Below are the code and all the weights of a small trained network. Each question names an input and a class and asks about switching units off, where a switched-off unit gives its printed mean instead of its output.

import numpy as np


def w(rows, s, z=0):
    codes = np.array(rows[::2]) - 128.0
    scale = np.full(codes.shape[1], s)
    scale[-1] = z or s
    return codes * scale


def norm(h):
    return h / np.sqrt((h * h).mean(-1, keepdims=True) + 1e-5)


def f(y):
    return np.maximum(y, 0)


def log_softmax(a):
    a = a - a.max(-1, keepdims=True)
    return a - np.log(np.exp(a).sum(-1, keepdims=True))


def net(x, mask):
    res = np.array(x, float).reshape(1, 8) / 4 @ E
    u = 0
    for l in range(2):
        y = f(norm(res) @ A[l][:, :-1].T + A[l][:, -1])
        res = res + np.where(mask[u : u + 6], y, B[l][:, -1]) @ B[l][:, :-1]
        u += 6
    return log_softmax(norm(res)[-1] @ U[:, :-1].T + U[:, -1])


A, B = {}, {}
E = w([
[148,167,80,255],'x0',
[174,51,117,90],'x1',
[197,109,121,69],'x2',
[78,101,144,108],'x3',
[55,107,98,77],'x4',
[99,99,205,191],'x5',
[116,90,108,63],'x6',
[163,7,59,196],'x7',
],0.0058)
A[0] = w([
[77,151,8,179,37],'0.n1',
[203,71,97,154,56],'0.n2',
[141,107,54,163,97],'0.n3',
[70,88,218,163,3],'0.n4',
[108,109,123,185,112],'0.n5',
[152,193,135,204,39],'0.n6',
],0.015,0.0047)
B[0] = w([
[146,58,232,108,222],'0.n1',
[104,131,30,160,243],'0.n2',
[150,72,129,114,223],'0.n3',
[1,120,114,157,198],'0.n4',
[175,123,164,80,213],'0.n5',
[165,190,164,150,253],'0.n6',
],0.025,0.0047)
A[1] = w([
[86,208,146,159,107],'1.n1',
[96,180,160,11,170],'1.n2',
[131,130,131,124,6],'1.n3',
[178,252,177,209,4],'1.n4',
[100,196,91,43,59],'1.n5',
[138,93,41,101,97],'1.n6',
],0.015,0.0027)
B[1] = w([
[47,93,151,156,209],'1.n1',
[129,195,90,36,242],'1.n2',
[155,112,160,102,128],'1.n3',
[174,254,208,208,254],'1.n4',
[144,104,138,19,194],'1.n5',
[163,195,55,217,220],'1.n6',
],0.017,0.0079)
U = w([
[134,164,86,46,116],'0',
[19,85,128,148,109],'1',
[166,93,25,193,248],'2',
[183,3,176,151,69],'3',
[102,161,150,122,165],'4',
[158,199,195,201,77],'5',
],0.017,0.0019)

Each question gives the input, the list of numbers given to net, and the class t.
The units are the neurons (one row each of A and B). Each row of codes is followed by its name. A weight is (code - 128) times the scale printed after its matrix; where a second scale follows, it is the last column's (A, B and U).
mask holds one flag per neuron, layer by layer. A switched-off neuron (its flag False) gives its mean, the last column of its row in B, instead of its output. The means were averaged over made-up inputs and are rounded, as every weight is.
A unit's drop is (log p(t) with every unit on - log p(t) with that unit switched off) / (log p(t) with every unit on - log p(t) with every unit switched off).
The circuit of an input: a set's keep is (log p(t) with only the set's units on - log p(t) with every unit switched off) / (log p(t) with every unit on - log p(t) with every unit switched off). Starting from all 12 units, units are removed one at a time, each time the one whose removal leaves the highest keep (on an exact tie, the one counted first), for as long as the keep stays at least 0.8.
units of the circuit, in order: the units of the circuit, biggest drop first
most important unit: the unit with the biggest drop
k most important neurons: the k neurons with the biggest drops, biggest first
k most important neurons of layer l: the k neurons of layer l with the biggest drops, biggest first
drop of u: that unit's drop, to one decimal
input [-8,2,7,-1,-5,3,-6,-3], class 0: most important unit => 0.n6
input [-8,-2,-4,-8,-3,-5,2,1], class 0: 2 most important neurons => 0.n6; 0.n2
input [-7,4,-1,7,8,0,1,7], class 2: units of the circuit, in order => 0.n1; 1.n6
input [0,2,1,-4,-2,-4,-8,3], class 2: 3 most important neurons => 0.n2; 0.n3; 1.n4
input [7,2,1,-8,5,-6,2,6], class 3: 2 most important neurons of layer 0 => 0.n1; 0.n3
input [-5,-5,-4,-1,-4,0,5,-6], class 0: 2 most important neurons => 0.n6; 1.n2
input [2,-5,-6,7,1,7,2,-1], class 1: 2 most important neurons => 0.n4; 1.n4
input [8,-2,-6,-2,3,-8,-6,4], class 3: 2 most important neurons of layer 0 => 0.n1; 0.n3
input [1,-7,8,7,2,-1,8,2], class 0: 2 most important neurons => 0.n2; 0.n3
input [-6,-7,1,2,-4,8,-5,-8], class 1: 2 most important neurons => 0.n4; 1.n1
input [-1,-7,1,2,4,0,-8,5], class 3: 2 most important neurons => 0.n1; 1.n4
input [-7,3,-2,1,3,2,-1,-3], class 0: 2 most important neurons => 1.n2; 0.n2
input [8,1,0,1,-3,7,4,5], class 3: 2 most important neurons of layer 1 => 1.n4; 1.n6
input [7,-5,1,-1,7,-4,-2,6], class 3: units of the circuit, in order => 0.n1
input [2,-8,3,5,5,6,-7,-1], class 1: 3 most important neurons => 0.n4; 1.n1; 1.n6
input [-3,-3,-8,4,2,1,-8,1], class 1: 2 most important neurons => 0.n4; 1.n4
input [7,-5,-8,-8,-2,-6,4,5], class 3: 2 most important neurons => 0.n1; 0.n3
input [2,-6,0,0,7,2,-6,4], class 3: drop of 0.n1 => 0.5
input [0,2,-5,-5,6,8,-5,0], class 1: drop of 0.n4 => 1.2
input [-4,1,1,-4,-7,-8,1,-4], class 0: drop of 0.n1 => 0.0
